Below are the code and all the weights of a small trained network. Each question names an input and a target symbol and asks about switching units off, where a switched-off unit gives its printed mean instead of its output.

import numpy as np


def w(rows, s, z=0):
    codes = np.array(rows[::2]) - 128.0
    scale = np.full(codes.shape[1], s)
    scale[-1] = z or s
    return codes * scale


def f(y):
    return np.maximum(y, 0)


def softmax(a):
    e = np.exp(a - a.max(-1, keepdims=True))
    return e / e.sum(-1, keepdims=True)


def log_softmax(a):
    a = a - a.max(-1, keepdims=True)
    return a - np.log(np.exp(a).sum(-1, keepdims=True))


def net(x, mask):
    ids = ['Ξδεζστ'.index(c) for c in x.split()]
    T = len(ids)
    res = E[ids] + P[:T]
    r = res
    for j in range(2):
        rows = slice(4 * j, 4 * j + 4)
        q, k, v = (r @ M[0][rows].T for M in (Q, K, V))
        z = softmax(np.where(np.tri(T) > 0, q @ k.T / 4**0.5, -1e9)) @ v
        o = O[0][rows]
        res = res + np.where(mask[j], z, o[:, -1]) @ o[:, :-1]
    y = f(res @ A[0][:, :-1].T + A[0][:, -1])
    res = res + np.where(mask[2:6], y, B[0][:, -1]) @ B[0][:, :-1]
    return log_softmax(res[-1] @ U[:, :-1].T + U[:, -1])


Q, K, V, O, A, B = {}, {}, {}, {}, {}, {}
E = w([
[81,137,73,136,187,136],'Ξ',
[53,135,160,139,176,122],'δ',
[155,111,198,102,246,74],'ε',
[155,170,219,70,123,136],'ζ',
[137,161,186,68,89,178],'σ',
[199,221,125,89,124,102],'τ',
],0.013)
P = w([
[127,143,174,159,132,191],'0',
[66,134,127,71,110,144],'1',
[138,140,71,90,115,216],'2',
[104,173,154,133,171,137],'3',
[143,56,151,76,1,68],'4',
[230,98,195,196,51,158],'5',
[68,145,190,50,43,64],'6',
[164,74,104,36,83,171],'7',
[194,170,65,205,149,146],'8',
[92,64,63,37,45,77],'9',
],0.0098)
Q[0] = w([
[114,146,184,86,161,128],'head 1',
[100,152,141,127,165,145],'head 1',
[94,153,139,119,114,123],'head 1',
[132,122,151,171,110,84],'head 1',
[124,185,192,237,140,147],'head 2',
[173,114,179,118,82,138],'head 2',
[197,70,104,107,201,204],'head 2',
[136,8,112,174,51,32],'head 2',
],0.017)
K[0] = w([
[167,146,114,158,83,100],'head 1',
[115,110,143,54,120,161],'head 1',
[148,128,141,139,133,123],'head 1',
[132,50,76,119,134,116],'head 1',
[189,136,120,165,177,247],'head 2',
[144,85,92,33,182,133],'head 2',
[137,31,90,142,20,115],'head 2',
[18,235,83,2,104,150],'head 2',
],0.015)
V[0] = w([
[215,113,110,90,207,68],'head 1',
[138,155,46,39,78,101],'head 1',
[86,116,120,148,148,27],'head 1',
[113,208,92,178,71,57],'head 1',
[155,183,217,130,98,128],'head 2',
[117,6,197,68,132,205],'head 2',
[161,74,181,57,242,43],'head 2',
[41,144,194,185,86,113],'head 2',
],0.016)
O[0] = w([
[145,168,53,188,171,107,127],'head 1',
[209,160,94,104,76,123,138],'head 1',
[208,153,190,151,183,136,45],'head 1',
[178,107,128,34,167,151,90],'head 1',
[188,49,203,137,106,121,248],'head 2',
[145,168,135,175,89,33,195],'head 2',
[142,118,90,254,128,142,217],'head 2',
[180,198,207,109,134,143,145],'head 2',
],0.015,0.012)
A[0] = w([
[150,114,95,247,163,128,172],'neuron 1',
[198,160,57,172,119,144,253],'neuron 2',
[156,184,153,123,47,248,63],'neuron 3',
[177,81,154,196,120,116,34],'neuron 4',
],0.011,0.0035)
B[0] = w([
[205,148,221,47,87,136,253],'neuron 1',
[110,74,47,94,255,58,197],'neuron 2',
[73,135,185,215,181,184,153],'neuron 3',
[26,149,37,144,126,170,227],'neuron 4',
],0.0085,0.032)
U = w([
[73,120,80,254,120,143,125],'Ξ',
[105,143,139,118,102,107,53],'δ',
[111,86,132,142,160,192,66],'ε',
[107,117,99,185,174,115,252],'ζ',
[19,216,92,87,159,167,96],'σ',
[104,179,165,186,184,154,185],'τ',
],0.0058,0.0023)

Each question gives the input, a string of symbols that net reads in full, and the target symbol t.
The units are the heads (4 rows each of Q, K, V and O) and the neurons (one row each of A and B). Each row of codes is followed by its name. A weight is (code - 128) times the scale printed after its matrix; where a second scale follows, it is the last column's (O, A, B and U).
mask holds one flag per unit, heads first, then neurons. A switched-off unit (its flag False) gives its mean, the last column of its rows in O or B, instead of its output. The means were averaged over made-up inputs and are rounded, as every weight is.
A unit's drop is (log p(t) with every unit on - log p(t) with that unit switched off) / (log p(t) with every unit on - log p(t) with every unit switched off).
The circuit of an input: a set's keep is (log p(t) with only the set's units on - log p(t) with every unit switched off) / (log p(t) with every unit on - log p(t) with every unit switched off). Starting from all 6 units, units are removed one at a time, each time the one whose removal leaves the highest keep (on an exact tie, the one counted first), for as long as the keep stays at least 0.8.
circuit, biggest first: the units of the circuit, biggest drop first
most important unit: the unit with the biggest drop
which heads matter: for each layer, one digit per head in row order, 1 if its drop is at least 0.15 and else 0, layers parted by /
drop when u is switched off: that unit's drop, to one decimal
input ε ζ ε τ ζ σ δ ε, target Ξ: which heads matter	01
input ε τ ζ τ, target ζ: circuit, biggest first	(neuron 2; head 1; head 2)
input Ξ δ Ξ σ τ τ, target σ: which heads matter	01
input δ τ τ, target τ: most important unit	head 2
input δ δ τ ζ ζ τ τ ζ ε ε, target ε: which heads matter	01
input ε σ Ξ τ, target ζ: circuit, biggest first	(neuron 2; head 2; head 1)
input ε τ δ, target ζ: circuit, biggest first	(neuron 2; head 2; head 1)
input τ δ ε ε σ δ δ Ξ δ, target τ: which heads matter	11
input ζ ζ Ξ σ, target Ξ: circuit, biggest first	(neuron 1; head 1)
input δ Ξ Ξ ζ τ δ δ Ξ σ, target τ: circuit, biggest first	(head 2; neuron 3; head 1)
input ζ ζ σ Ξ σ ε ζ, target Ξ: which heads matter	00
input ε σ τ σ τ ζ, target ζ: circuit, biggest first	(head 1; neuron 2; head 2)
input δ τ σ δ, target τ: circuit, biggest first	(head 2; neuron 4)
input σ Ξ δ δ τ δ Ξ ε, target ε: circuit, biggest first	(head 2)
input τ δ σ τ σ, target τ: circuit, biggest first	(head 2; neuron 4; neuron 3)
input δ δ ε Ξ, target τ: circuit, biggest first	(head 1; head 2)
input Ξ τ ε σ, target ζ: circuit, biggest first	(neuron 2; head 2; neuron 1; head 1)
input τ Ξ ε σ τ Ξ ζ, target ζ: circuit, biggest first	(neuron 2; head 1; head 2)
input ζ σ τ, target Ξ: circuit, biggest first	(neuron 1; head 1)
input σ δ ζ, target δ: which heads matter	11
input Ξ Ξ ζ, target σ: which heads matter	01
input δ δ ε, target τ: which heads matter	11
input τ σ σ ε, target Ξ: most important unit	head 1
input ε σ σ τ τ ε, target δ: drop when neuron 2 is switched off	0.4
input σ τ ζ, target δ: drop when head 1 is switched off	0.2
